Here is a tiny trained network, its code and every weight. The questions are about switching its units off for an input and a class, where a switched-off unit gives its printed mean instead of its output.

import numpy as np


def w(rows, s, z=0):
    codes = np.array(rows[::2]) - 128.0
    scale = np.full(codes.shape[1], s)
    scale[-1] = z or s
    return codes * scale


def f(y):
    return np.maximum(y, 0)


def log_softmax(a):
    a = a - a.max(-1, keepdims=True)
    return a - np.log(np.exp(a).sum(-1, keepdims=True))


def net(x, mask):
    res = np.array(x, float).reshape(1, 6) / 4 @ E
    y = f(res @ A[0][:, :-1].T + A[0][:, -1])
    res = res + np.where(mask, y, B[0][:, -1]) @ B[0][:, :-1]
    return log_softmax(res[-1] @ U[:, :-1].T + U[:, -1])


A, B = {}, {}
E = w([
[201,22,134,148,48,93,147],'x0',
[98,127,229,59,89,123,41],'x1',
[164,38,128,244,137,198,70],'x2',
[128,64,133,54,199,76,148],'x3',
[1,43,116,157,141,12,49],'x4',
[178,161,117,136,128,27,126],'x5',
],0.0093)
A[0] = w([
[159,76,142,195,25,151,93,172],'N0',
[87,123,165,38,164,83,72,182],'N1',
[130,18,175,149,60,159,100,126],'N2',
[173,62,102,195,53,155,173,205],'N3',
[177,105,137,141,229,86,119,104],'N4',
[207,5,134,138,169,132,142,229],'N5',
[138,153,105,148,227,209,162,192],'N6',
[254,159,99,73,184,132,248,172],'N7',
[20,157,149,134,217,178,89,145],'N8',
[75,112,172,38,94,89,79,99],'N9',
[89,177,106,191,127,132,129,243],'N10',
[199,218,113,113,116,206,157,201],'N11',
[50,162,173,77,63,59,48,222],'N12',
[70,148,32,187,128,61,249,254],'N13',
[137,157,141,115,134,135,177,57],'N14',
],0.01,0.0028)
B[0] = w([
[218,56,139,174,99,147,65,229],'N0',
[33,106,149,74,95,106,98,208],'N1',
[116,10,91,126,71,196,143,214],'N2',
[171,43,121,130,92,167,174,235],'N3',
[116,113,141,114,238,99,79,167],'N4',
[149,56,92,34,144,166,117,221],'N5',
[71,182,123,96,173,228,142,211],'N6',
[188,174,235,37,190,77,174,249],'N7',
[125,249,52,62,75,137,89,216],'N8',
[62,75,157,93,90,86,114,201],'N9',
[171,186,100,191,122,130,129,189],'N10',
[132,155,243,174,116,181,191,237],'N11',
[66,109,176,141,50,80,96,236],'N12',
[137,110,45,208,153,20,187,231],'N13',
[126,154,146,125,117,126,173,155],'N14',
],0.016,0.014)
U = w([
[213,57,66,100,107,183,131,144],'0',
[141,163,48,213,153,54,170,31],'1',
[163,142,83,79,230,89,119,127],'2',
[29,145,150,106,48,50,81,247],'3',
[171,186,193,119,172,147,216,126],'4',
[93,254,52,125,141,173,91,76],'5',
[148,182,114,222,145,235,121,57],'6',
[180,162,124,228,81,135,32,103],'7',
],0.0079,0.0015)

Each question gives the input, the list of numbers given to net, and the class t.
The units are the neurons (one row each of A and B). Each row of codes is followed by its name. A weight is (code - 128) times the scale printed after its matrix; where a second scale follows, it is the last column's (A, B and U).
mask holds one flag per neuron, in row order. A switched-off neuron (its flag False) gives its mean, the last column of its row in B, instead of its output. The means were averaged over made-up inputs and are rounded, as every weight is.
A unit's drop is (log p(t) with every unit on - log p(t) with that unit switched off) / (log p(t) with every unit on - log p(t) with every unit switched off).
The circuit of an input: a set's keep is (log p(t) with only the set's units on - log p(t) with every unit switched off) / (log p(t) with every unit on - log p(t) with every unit switched off). Starting from the 12 units with the biggest drops (on a tie, the unit counted first), units are removed one at a time, each time the one whose removal leaves the highest keep (on an exact tie, the one counted first), for as long as the keep stays at least 0.8.
units of the circuit, in order: the units of the circuit, biggest drop first
k most important neurons: the k neurons with the biggest drops, biggest first
drop when u is switched off: that unit's drop, to one decimal
input [5,-6,2,7,-8,1], class 4: units of the circuit, in order : (N7)
input [-4,-6,7,3,-1,-6], class 5: units of the circuit, in order : (N6; N8)
input [-6,6,4,-8,-3,3], class 6: 2 most important neurons : (N11; N7)
input [-6,5,8,-7,6,2], class 7: 2 most important neurons : (N0; N10)
input [-8,-7,-1,-2,3,-2], class 5: 2 most important neurons : (N8; N6)
input [-7,-4,-3,1,5,8], class 1: 2 most important neurons : (N13; N10)
input [3,2,1,-3,-7,-4], class 4: drop when N11 is switched off : 0.9
input [-5,-5,6,8,5,-8], class 5: drop when N8 is switched off : 0.2
input [3,-1,-5,7,-8,-7], class 4: drop when N2 is switched off : 0.0
input [-8,-8,-7,8,3,-6], class 5: 2 most important neurons : (N8; N6)
